Each row of numbers belongs to one of the things below and depends on some of the facts about them. Some rows are named. Which thing is each other row?

Known rows:
z_487: -39 -34  44 -25  65 -42  76  10  30 -34 -25   2  -8 -57 -20  29  36  54  28 -18 -43  31  16 -30   6  -5  43   1 -44   9  55  51 -41  13  61  22   3
z_589: -39   8  43  24 -14 -49  16 -28  54 -48  30  31  21  12  52  35  63   6  -8 -50 -54 -15  25  44 -22 -53  59 -53 -40   2 -56  48 -28  71   7  32  67
z_658:  47 -18 -16   6 -11  12 -37   5  33  -5  24  61 -17  52  55  63  54 -55  52 -41 -31  33 -26  -5 -12  37  23 -29  71  22 -16   5 -14  -7 -27  62 -39
z_986:  55  54  30 -24 -22 -28 -35 -27 -14  33 -30  43  36  50  24 -63 -30  -5  -4 -44  61 -45  22 -10  -5 -25 -48 -17 -48 -21 -53 -31  80 -24  14 -13  47
z_899: -41 -39  21  35 -36  27 -38  14  19 -19  17 -28  -9  36  13 -17 -36  13 -33  42 -16 -20  25 -37  33 -27   7  24 -33   3  27  32 -19 -26 -35  -4 -23
z_702: -21   1  10  70 -25 -36 -50 -33 -49 -46  31 -62 -19  28 -18 -25  13 -47  38  45  20 -22 -39  -6  27 -33   3  27  69  10   7 -21 -35 -22 -21  55  37
z_475:   6  18 -12  14 -35 -23 -10 -34 -35  -8  27 -17  -3 -20 -35 -28  46  16 -13 -36  47 -51 -36  20   6 -32 -39 -18  48 -26  19  -8  -1  40 -45 -24  -1
z_30:  29 -32 -68 -28  77  57  81  -7 -27  39 -43 -58 -19 -75 -51  26   9  47 -51  23  58 -14  40  19  32  26 -48  32  -6 -24  55 -12  20  44  63 -25 -49
z_406:  59 -20   2   3 -39  -6 -29 -38 -43 -15   1 -51  10   8 -18 -21  -1 -22 -48 -51  62 -49  -3  59  36 -43 -46 -40  49 -40  39  -2  64  64 -31  31  33
z_833: -44   7  29  17  20 -41   4  -9  55 -47  33  32  11  18  52  34  57   6  -1 -45 -55  22   3  21 -23 -31  58 -29   5   4 -51  44 -31  12  -9  54  46
z_319:  36 -30 -49  10 -46  53 -31  22  34   1  35  53 -20  42   9  42 -43 -29  -2  43 -11 -19  -2  62  28 -21  25 -41 -48  37 -59 -18 -25  25 -37 -47 -16
z_193: -53 -42   3 -19 -21  41  26 -23 -32 -11   1 -69  -2 -53 -41 -36 -47  47 -47  20  55 -22  -6 -26  42 -24 -46  35  42 -35  55 -20   3 -25 -48 -12 -29
z_32: -48  -7  46  21 -14 -27   6  -7  56 -34  39  28  -3  -3  43  15  47  30 -19 -33 -46 -12  34  29 -22 -47  57 -27 -40  11 -58  51 -31  55  -8   3  55
z_313:  32  38  37 -28 -33 -23 -50 -30 -13  25 -16  54  24  45   1 -51 -38 -14  28   7  61 -13  -5   8  20  -2 -32 -30 -40   5 -59  -2  60 -14  33  -7  36
z_356:  53 -35 -37 -21  34  25  64  26 -40  38 -39 -33 -25 -55 -37  52   1 -42  53  47   6  29  -6  57  29  -1  22 -46 -46  52  51  37 -14  49  68 -23  -8
z_823:  66  39  -2 -38  70 -10  41 -14 -31  48 -78   6  29  -4 -28  -3  -9 -49  32  21  62 -14  37  53  35   7 -28 -25 -47  38  -2 -17  82  36  75  13  57
z_378:  37  13 -18 -11  62 -27  49 -29 -52  47 -51 -53 -24 -65 -57  28  43 -63  60  59  -8  40 -42  55  29  19  27  22  -2  77   7 -20 -36   8  72 -25  15
z_549:  59 -21 -44 -38  68  25  64  18 -38   8 -63   1 -29   5 -29  57  53 -59  63   8 -27  58 -30  41  33  59  18 -49  63  47  48  29 -20 -16  71  29 -39

How the things are related:
z_659 sudo z_603; z_267 sudo z_179; z_448 sudo z_406; z_448 sudo z_222
z_899 sudo z_956; z_566 sudo z_179; z_566 sudo z_19; z_470 sudo z_330
z_470 sudo z_285; z_470 sudo z_797; z_30 sudo z_406; z_30 sudo z_428
z_855 sudo z_336; z_855 sudo z_86; z_855 sudo z_733; z_855 sudo z_677
z_855 sudo z_589; z_423 sudo z_844; z_423 sudo z_428; z_423 sudo z_475
z_931 sudo z_648; z_931 sudo z_313; z_931 sudo z_477; z_87 sudo z_786
z_87 sudo z_538; z_157 sudo z_221; z_157 sudo z_882; z_408 sudo z_702
z_408 sudo z_775; z_408 sudo z_882; z_408 sudo z_664; z_429 sudo z_754
z_429 sudo z_36; z_429 sudo z_319; z_429 sudo z_451; z_308 sudo z_696
z_308 sudo z_603; z_193 sudo z_221; z_193 sudo z_305; z_322 sudo z_823
z_322 sudo z_986; z_322 sudo z_137; z_322 sudo z_19; z_322 sudo z_58
z_491 sudo z_680; z_491 sudo z_578; z_514 sudo z_736; z_514 sudo z_696
z_514 sudo z_102; z_637 sudo z_903; z_637 sudo z_833; z_637 sudo z_733
z_637 sudo z_359; z_935 sudo z_406; z_935 sudo z_94; z_935 sudo z_894
z_92 sudo z_475; z_92 sudo z_664; z_628 sudo z_222; z_628 sudo z_137
z_628 sudo z_398; z_628 sudo z_58; z_79 sudo z_279; z_79 sudo z_882
z_136 sudo z_646; z_230 sudo z_589; z_822 sudo z_658; z_822 sudo z_736
z_822 sudo z_786; z_440 sudo z_398; z_440 sudo z_438; z_864 sudo z_736
z_864 sudo z_549; z_259 sudo z_702; z_259 sudo z_797; z_715 sudo z_823
z_715 sudo z_477; z_487 sudo z_336; z_523 sudo z_677; z_523 sudo z_589
z_523 sudo z_531; z_745 sudo z_736; z_264 sudo z_356; z_120 sudo z_378
z_120 sudo z_467; z_120 sudo z_797; z_985 sudo z_316; z_985 sudo z_658
z_83 sudo z_538; z_978 sudo z_179; z_978 sudo z_915; z_668 sudo z_634
z_668 sudo z_869; z_668 sudo z_915; z_506 sudo z_406; z_506 sudo z_305
z_506 sudo z_518; z_889 sudo z_903; z_889 sudo z_76; z_889 sudo z_102
z_889 sudo z_263; z_592 sudo z_702; z_592 sudo z_696; z_749 sudo z_32
z_749 sudo z_531; z_659 vesibrek flomek; z_267 vesibrek kleklum; z_451 vesibrek rosapli
z_754 vesibrek duges; z_882 vesibrek flomek; z_448 vesibrek kleklum; z_646 vesibrek busti
z_94 vesibrek temam; z_330 vesibrek flomek; z_648 vesibrek busti; z_894 vesibrek temam
z_899 vesibrek duges; z_566 vesibrek kleklum; z_470 vesibrek duges; z_356 vesibrek kleklum
z_30 vesibrek kleklum; z_658 vesibrek busti; z_855 vesibrek temam; z_869 vesibrek duges
z_423 vesibrek busti; z_931 vesibrek flomek; z_775 vesibrek kleklum; z_19 vesibrek duko
z_87 vesibrek duko; z_157 vesibrek duko; z_316 vesibrek duges; z_408 vesibrek flomek
z_696 vesibrek flomek; z_429 vesibrek flomek; z_319 vesibrek duko; z_664 vesibrek busti
z_531 vesibrek busti; z_308 vesibrek duko; z_193 vesibrek rosapli; z_438 vesibrek flomek
z_32 vesibrek busti; z_823 vesibrek kleklum; z_76 vesibrek flomek; z_665 vesibrek temam
z_279 vesibrek duko; z_322 vesibrek kleklum; z_491 vesibrek busti; z_359 vesibrek rosapli
z_736 vesibrek duko; z_603 vesibrek temam; z_514 vesibrek flomek; z_844 vesibrek temam
z_733 vesibrek duko; z_637 vesibrek kleklum; z_935 vesibrek temam; z_92 vesibrek kleklum
z_509 vesibrek busti; z_137 vesibrek duko; z_628 vesibrek rosapli; z_467 vesibrek flomek
z_79 vesibrek kleklum; z_136 vesibrek flomek; z_230 vesibrek busti; z_36 vesibrek busti
z_313 vesibrek flomek; z_822 vesibrek flomek; z_336 vesibrek busti; z_440 vesibrek kleklum
z_578 vesibrek duko; z_864 vesibrek duges; z_538 vesibrek busti; z_259 vesibrek duges
z_263 vesibrek flomek; z_956 vesibrek flomek; z_677 vesibrek duges; z_477 vesibrek flomek
z_475 vesibrek flomek; z_903 vesibrek busti; z_305 vesibrek kleklum; z_58 vesibrek flomek
z_518 vesibrek rosapli; z_715 vesibrek busti; z_487 vesibrek temam; z_915 vesibrek busti
z_702 vesibrek duges; z_833 vesibrek busti; z_549 vesibrek kleklum; z_221 vesibrek rosapli
z_523 vesibrek flomek; z_745 vesibrek rosapli; z_264 vesibrek kleklum; z_680 vesibrek flomek
z_120 vesibrek duges; z_985 vesibrek duko; z_222 vesibrek duko; z_83 vesibrek temam
z_589 vesibrek busti; z_986 vesibrek flomek; z_102 vesibrek duko; z_179 vesibrek busti
z_378 vesibrek kleklum; z_301 vesibrek kleklum; z_797 vesibrek kleklum; z_596 vesibrek rosapli
z_978 vesibrek busti; z_634 vesibrek flomek; z_668 vesibrek busti; z_506 vesibrek temam
z_398 vesibrek duges; z_889 vesibrek temam; z_428 vesibrek duges; z_786 vesibrek kleklum
z_406 vesibrek rosapli; z_592 vesibrek flomek; z_285 vesibrek busti; z_975 vesibrek duges
z_86 vesibrek busti; z_40 vesibrek duko; z_749 vesibrek flomek

Rows to name:
No name comes twice in this set of rows, the named rows included.
 42  19  11 -17 -37 -20 -52 -38  -1  14  -9  19  27  49  42 -55 -55 -29 -27 -20  62 -53  52  11  38 -41 -52  15 -13 -22 -10  -9  73   5  33  61  59 => z_398
-50 -45  36 -27  82 -20  66  21  38 -16 -50  18 -20 -20 -27  38  28  50  41  -4 -55  54 -16 -50 -13  62  31  37 -25  10  61  44 -30 -31  71  49 -42 => z_889
 44 -22  23   6  44 -35   1 -30 -41  25 -26  42 -39   9 -29  38  72 -40  70  -6 -25  31 -39 -22  10  38   6   0  23  44  61  48 -29   2  63  59 -30 => z_603
-56  15  11 -15 -11   8  20 -25 -37 -16  21 -52 -14 -55 -45 -54 -21  50 -37  46 -13  23 -46 -51 -30  50 -43  54  53 -22  30 -44 -38 -29 -48 -30 -46 => z_408
 -7  33  36   7 -23 -35 -56 -28 -41 -53  24  15 -12  48  -4  36  62 -57  67 -30 -28  26 -51  -3 -13  24  13 -46  72  -9 -37   0 -28 -20 -38  39  -1 => z_696
 56 -19 -69 -29  64  19  69 -39 -51  27 -31 -55 -27 -72 -58  38  59  -8  -8 -21  66 -31  -5  63  33 -32 -44  -4  21 -14  58  14  17  84  64 -15  -6 => z_305
-59  23  31 -23  14 -16 -26 -16 -38 -29   2 -37  -9   5 -28 -27 -15  24   4  38 -47  41 -43 -47 -36  59 -21  45  59 -15  -4 -33 -28 -37 -52 -14 -46 => z_592
-56 -47  49 -27  80 -30  75  38  62 -38 -31 -14   4 -58 -30  21  23  54   1 -12 -45  36  17 -48   1  21  49  31 -50  -1  48  49 -37 -27  68   8 -12 => z_855
 -5  30 -53  -5 -48  17 -23  19  46 -31  32  30  20  32  35  34 -44  11 -26  24 -21 -34  -8  27 -18  -3  23   6 -10  -1 -49 -48 -12 -31 -36 -41  25 => z_40
 19 -26   3  46 -28 -18 -30 -33 -54 -16   4 -66 -10 -29 -45 -10   1 -18 -36 -11  51 -41 -32  40  41 -39 -33 -23  70 -36  29  -8  -2  37 -42  19   3 => z_221
-41 -18  39   5  -9 -35 -23  -7  20 -71 -15 -51  35  32  26  48 -21   6 -12 -44 -32  18 -33  27  32 -47  52 -68  18 -23 -41  49 -31 -16   9  51  58 => z_359
 26 -39  42 -10   2 -15  35 -14 -29  41 -28  37 -27 -24 -45  -4  21  32  65  20  -1  16  -8 -19   9  16  -7  16 -46  40  55  45 -14  24  64  -1 -35 => z_665
 36 -30  -8   6 -29  13 -11 -35 -42 -10   6 -63  13 -12 -31 -26 -14  24 -45 -31  67 -51  -8  25  37 -52 -47 -25  43 -43  51  -4  46  38 -44  15   0 => z_518

Now the same things, written a new way:
Known rows:
z_822: -27   8  -7  25  10  36   0 -37 -14 -35   2  22  -1  15  -3 -26  30   0  -5 -17 -16   8  16  14 -15 -16 -12 -12  30   2  26  12  -4  -5 -27  15   9  11 -29 -30  59 -19  -3   0   1 -28  -2  17   8 -23  14
z_87:   5  19 -13  20  12 -11   0   1  -5 -25 -13  -5   7  15  -6 -32  -4   5   5  -7  -7  -2   4  15  -4  -1   6  -1  15  28  -5  20  -4 -23   7  -2   3  28  -7  -7   9  -6 -12  -2   3 -19  22   2 -17  16  -4
z_408:  11  31   2   9  12  37  15 -19   1   0  -1  26 -34 -13   9  -1  20 -20  -7 -31 -23   8   7  -4   6   8 -12  -6  18   2  13  11  -1  20  21  42   1  14 -19 -20  35   3  16 -37  25   0   8  16 -19 -24  -2
z_76: -23  -5  15  12  -7  29  -3 -21  12  18   0   9   4 -20  29  17   1 -15 -11   3  12  20  -8   4   7 -24   5  -5  -3 -24  36  -2  -8   8   1  18 -11 -15 -22 -16  26  -8  -3 -14  -2  12 -13  12   5 -24  15
z_137:  -6  -5   4   9  -5 -13  -4  11  17  16  -8 -16  24 -11  22   4 -30  -3   4  18  15   7  -8  10   7 -19  27   2 -12   4   7   9  -8 -21  13   0  -9   4  -3   7  -4  -6 -14   0 -12   6   2   2 -10  16   0
z_308:  17  27 -14  13  15  -4   9   7   3  -7  -9   6  -2   3   3 -19  -4  -4  10 -10 -18  -4  16   8   1   2   9  -1  21  40 -18  22   4 -19  16  24  10  33  -3  -3  20   1   0 -10   4 -19  21   2 -16  16 -20
z_956: -22  -5  16  11  -6  30  -3 -21  11  17   0   8   2 -20  28  17   1 -16 -12   3  12  19 -10   3   7 -22   4  -5  -4 -25  37  -2  -9  10   3  17 -12 -15 -22 -16  24  -8  -2 -16   1  13 -12  12   4 -23  16
z_378:   3  -6  12  -2   3   2   3  11   7  20 -14   8  24 -13  25  19 -38  -9   2  19  11   4  -9   3  13 -29  14   1  -4   5   7  -1  -2 -18  10  11 -10  -6  -2   1  -3   2 -10   6  -4  -4   7  -2  -7  -5   3
z_336:   0  -1   0  23  -7 -12  -3   9  26  18 -27   2   6   9  24  14 -14  -5  -2  17  33  12 -17  11  22 -16   6  11  -3   0  21  -3   3  -4   3 -10 -13 -18 -11 -22   9   7 -18  10   1  14  11 -17  -1  21  16
z_330: -20  -3  14  10  -7  31  -1 -19  13  22   0  11   0 -24  31  20   1 -17 -12   2  11  19  -8   2   9 -22   5  -5  -4 -23  35  -2  -7  12   6  22 -11 -13 -22 -15  26  -6   0 -17   0  14 -11  13   4 -23  13
z_592:   5  28  -2  10  13  39  14 -22   1  -2   2  31 -29 -11  11  -2  25 -19  -5 -29 -27   8  16  -3   2   1 -12  -8  26   9  10  12   3  14  12  47   6  16 -20 -23  47   1  17 -31  18  -7   5  14 -11 -23  -8
z_301:   1  -7  13  -1   2   0   1   8   5  15 -15   6  25 -11  23  15 -37  -7   1  20  13   5  -9   6  11 -29  12   1  -4   3   9   0  -4 -19   8   6 -10  -7  -3   0  -4   1 -11   7  -4  -5   7   0  -7  -5   5
z_715:  14  16  -9  18   9  -8  11   8   9 -19 -14   7 -16  21  -5 -12   3   7   7 -18  -4   0   5   8   4   7  -8   9  16   8   6   8   3  -7   4  -6  -1   9 -12 -23  15   5   0  -1  12  -8  14  -3 -37  23  11
z_451:   2  -6  10   2  -2  -6   1  13  11  19 -15   2  23  -9  23  17 -37  -2   2  20  15   4  -6   7  10 -27  16   1  -7   3   5   1  -5 -19   7   1  -8  -6  -1  -2  -2   0 -13   8  -6  -4   6  -2  -6   6   4
z_648:  -1 -10   2  13  -6  -8   4  14  30  19 -15   1   7   1  23  21 -19   0   5  13  19   9  -2   8  14 -18  14  11  -5  -6  16   0   1  -9   1   1  -7 -14  -9 -14  15   3  -8   9  -6  10  -5  -6 -13  24  13
z_120:  22  26  -5   4  14  -1   8   8  -9  -9 -14  12  -6   1   0 -10 -15  -5   2 -12 -14  -6   3   5   3   2   0  -3  17  27 -10  15  -2 -12  22  12   1  24  -1  -8   0   5  -1 -10  13 -19  25   2 -25   3 -10
z_844:   3  -4  14   6  -4  -6   5  10  16  21 -12  -2  13  -9  23  13 -35   3   1  19  15  10  -2  11   9 -26  18  -1 -16  -5  -3   4 -11 -17   5  -2  -9  -5  -1  -3   6  -2 -13   5  -4   3   4   1  -4  14   5
z_889:  16  20  -1  15  12  -5  12   1  -5 -15 -13   9  -7  11  -2 -19 -12  10   1  -9  -7   2  10  12  -2  -6  -4  -4  11  17 -16  13  -8 -18   3  -4   1  19  -5 -17  14   0  -6   1  11 -19  24   1 -16  13  -1

Rows to name:
No name comes twice in this set of rows, the named rows included.
  9  12  -6  21   9 -11  11   9   9 -18  -5   5 -15  17  -1  -9   4  10   8 -22   0  -1   9   2  -2   5 -10   8  23   7   6   5   0 -10   3 -11  -4  11 -14 -24   9   7   4   2   6  -9  11  -3 -45  25  11 => z_668
 -3  -7   2   1  -4 -11  -2  13  15   8 -15 -22  24  -6  13   0 -37   0   5  21   8   7 -10  17   8 -15  31   5 -25  -7   9  14 -12 -18  13  -3  -8   2  -2  13  -1 -14 -18  -4  -7   7  -3  10 -13  16   6 => z_222
 -1  -6   1  18  -7 -10   1  12  28  19 -21   1   7   5  24  19 -17  -3   2  16  27  11 -11   9  19 -18  10  11  -4  -4  19  -2   2  -7   1  -4 -10 -17 -10 -17  13   5 -13  10  -4  12   3 -12  -6  23  14 => z_86
 -4  -6  10   2  -5  -6  -3  11   7  19 -10  -1  25 -15  24  14 -35  -4   0  17  15   3  -7   6   7 -25  18  -3  -4   5   8   1  -6 -18  11   1  -8  -2  -1   0  -8  -2 -13   6 -11  -5   4   1  -8   4   0 => z_869
 -2   6   6  16  -5  -9 -13   4   3  18 -29   2  25  -4  24   7 -30 -11  -9  25  32   6 -26  12  18 -23   9  -3  -3  13  13   2  -5 -11  13  -9 -15  -7  -3 -10 -12   3 -27   7  -1   2  23 -13  12   2   4 => z_677
 -4 -11  -1  15  -6  -8   1  12  26  13 -16   1  11   6  22  16 -16   2   6  14  20   9  -2  10  12 -20  11  11  -3  -5  18   0   2 -11  -4  -4  -6 -14 -11 -15  19   0 -11  13  -7   6  -4  -6  -9  24  14 => z_538
  1  10  -2  39  -8 -18 -12   2  22  16 -43   4   6  19  24   6  -8 -10 -11  22  52  16 -37  17  31 -15  -5  10   0   8  26  -5   5   2   6 -22 -21 -23 -13 -34   0  13 -31  12   9  19  31 -32  16  19  19 => z_589
  3  -8   2  11  -6  -7   6  16  31  23 -15   3   5  -1  26  24 -19  -2   7  12  17   8  -1   6  16 -17  13  12  -4  -4  14   0   3  -7   4   5  -6 -14  -9 -12  17   4  -7   7  -5  11  -5  -6 -13  24  10 => z_285
 -6   9 -14  13  14   3   1  -5 -16 -34 -11  13  21  21  -7 -28  -8  10   7  -2 -16  -8  19  17 -13 -18   3  -8  28  33  -6  18  -2 -31 -18   4  14  25  -7 -13  31 -13 -14  20  -8 -45  13   6   0   4  -3 => z_864
 12  13   3   4  17  -2   8   3 -17 -24  -8   8   4   6  -5 -16 -16   4   3 -13  -7  -5  -1   4  -4  -5 -10  -2  18  13   0   7  -6 -19  11  -7  -7  17  -6 -10  -9   3  -1  -2  11 -22  21   3 -40  -4   6 => z_322
 23  20  -2   0  19   3  12   6 -13 -17 -17  14  -3   6  -5 -13 -18  -2   4  -9 -15  -4   1   5   4  -2  -6   0  14  18  -5  12  -2 -14  16  10  -2  18  -2  -7   1   4  -2  -8  18 -20  25   3 -31  -5  -1 => z_92
  7  -5   1   7  -4  -5   9  18  34  27 -15   5   0  -4  26  27 -19  -5   8  11  11   8   1   4  18 -14  16  13  -5  -2  11   1   4  -4   9  12  -5 -12  -8 -11  19   6  -3   2  -3  12  -3  -5 -15  24   6 => z_664

Now the same things, written a new way:
Some things and their rows:
z_822:  -1  -5   5 -15   7   5 -15   1  10  -7   6  -2 -10 -15  -5  -9   2  11   6  10   6  -2  -5  -6  -3   3
z_83:   0  -4   7 -12   8  -1 -13  18  11  -6   2   7 -15 -20  11  -7   4   7  -1   9   4  -1   1  -5  -7  -1
z_76:  -6  -9   0   1   1   6   0 -11  -4  -4  11   3  11   5  -3   9   5  -1  10   4   1   5  -4  -5   5  23
z_36:  13  -5  -9  34 -31  14  -6 -29 -18  -3   0  25 -11   0   0   6  10  -1  11   7 -21  -6  13  15  -7 -19
z_986:  -6  -9  -7   0   0  10  10 -14  -5  11   6  -7  10  17  -3   1  -5   0  -7   0   0   0  -6  10  12   8
z_448:   0  11  -1  -2  13  -8  -2  11  13   7  -5  -6 -14  -9   5  -8  -5  10 -15   6   1   7   0   4  -2 -11
z_894:  -5 -11  -2   6   5   2   9   1   6  10   7   8   5  13  13   2   1  -7  -7  -3   0   0  -2   5   0   4
z_30:   1   9   0  -1  15  -9  -4  10  17   7  -3  -4 -14  -9   5  -9  -3   9 -13   6   2   6  -1   1  -5 -11
z_87:   4  10   1 -13  13  -3 -15   8  13   2  -1  -6  -7 -28   2  -8   4   7   2  10   2   1  -1  -8 -10   3
z_931:  -2  -4  -2 -18   4  10  -1   1  -2   4  -2 -15  -7  -2  -5 -11  -8  12 -12   8   5  -4  -4  11  10  -6
z_102: -1  6 -5  3  8 -2  0 -4  2  7  4 -1 13 -7  4  9  6 -6  5  3 -3  7  0 -7 -4 19
z_79:   1   8   2  -1  16 -11  -7  10  22   5   0   0 -15 -11   4  -8  -1   9  -8   6   2   7  -1  -3  -9  -9
z_475:  -6 -13  -3   4   4   7   3 -15   9   7  12   1   8  14  -4  -1   2  -3   4  -1   2  -1  -9   0   0   9
z_92:   1   9   2   0  15 -10  -6  10  21   5  -1  -1 -14 -11   5  -9  -1   9  -9   6   3   7  -2  -3  -7  -9
z_578:  -2   4   4   7  -8 -20 -16 -18   3  12   0   7  25  -8   7  14 -10  -8  -3  13  -7  -8   4  -4   9  -6
z_514:  -2  -5   4 -15   6   5 -15   1   8  -7   5  -2  -9 -14  -5  -8   2  10   6  10   7  -2  -6  -6  -1   4
z_487:  -1   1   7 -19   3   2 -10  25 -11 -14  -3   2 -11 -25  11   5   2  10  -3  13   4   5   8  -4   7  10
z_305: -4  4 -5 16 11 -9  9 -3 13 13  5  3  3 11  7  4  1 -3 -8 -1 -3 11 -2  1 -3  3

Name these rows:
No name comes twice in this set of rows, the named rows included.
-1  2 -6  5 10 -3  3 -9 13 16  5 -1 12  2  4  1  4 -8  1 -2 -3  2 -5 -4 -8 10 => z_279
 -1   5 -11   2   6   2  11  -6  -2  19  -1 -10  14   4   4   3  -2  -5 -11  -1  -4   3  -1   7   3   7 => z_137
 -1  -5   4 -15   7   5 -16   1  12  -6   5  -3 -11 -14  -6 -11   1  11   5  10   7  -3  -6  -5  -3   1 => z_659
  1  14   4  -6  10  -9  -8  17   0  -7  -4  -2 -11 -21   5   5   2  12  -4  12   1  14   6  -7   2   7 => z_637
  3  10   0 -13  13  -3 -13   7  13   4  -2  -7  -6 -26   2  -8   3   6   1   9   2   0  -2  -7 -10   2 => z_308
  3   8  -1 -11  14  -3  -9   5  17   9  -2  -8  -6 -19   2 -12   1   5  -4   6   3  -2  -4  -3 -10  -4 => z_157
  3  -5  11   2 -13   6  -1   4  -2  -9  -6   3  -5  12  -7  -3   2   0   4  -7   6  -6   2   2   2  -4 => z_509
 -1   6 -11   1   6   2  13  -6  -4  19  -2 -12  13   4   5   4  -3  -4 -12   0  -4   3  -1   9   5   7 => z_19
  5   3  17 -13 -15   8  -9  20 -16 -24 -12  -2 -14 -10  -8   0   4  10   7   1   9  -1   9  -3   8   7 => z_230
 -6  -7  -8  -2  -2  12  13 -12 -12  10   3 -10   9  17  -3   2  -6   1 -11   2  -1   0  -3  14  16   7 => z_634
 11  -1 -16   7 -11  14 -24 -27 -10  -1   5  14 -22 -32   1  -6   4  15   4  29 -21  -5   7  13  -8 -25 => z_429
 -3 -10  45 -27 -18 -29 -40 -10  14  -4   5  -1  23  -3  -2  13 -31   5  -2  33  -5 -23   1 -12  17 -42 => z_136
  8  16   9  -6   9  -3  -3  14   4  13 -12 -12 -12 -12   5  -3   1   6 -15  -6   9  -3   7  10   1 -15 => z_628

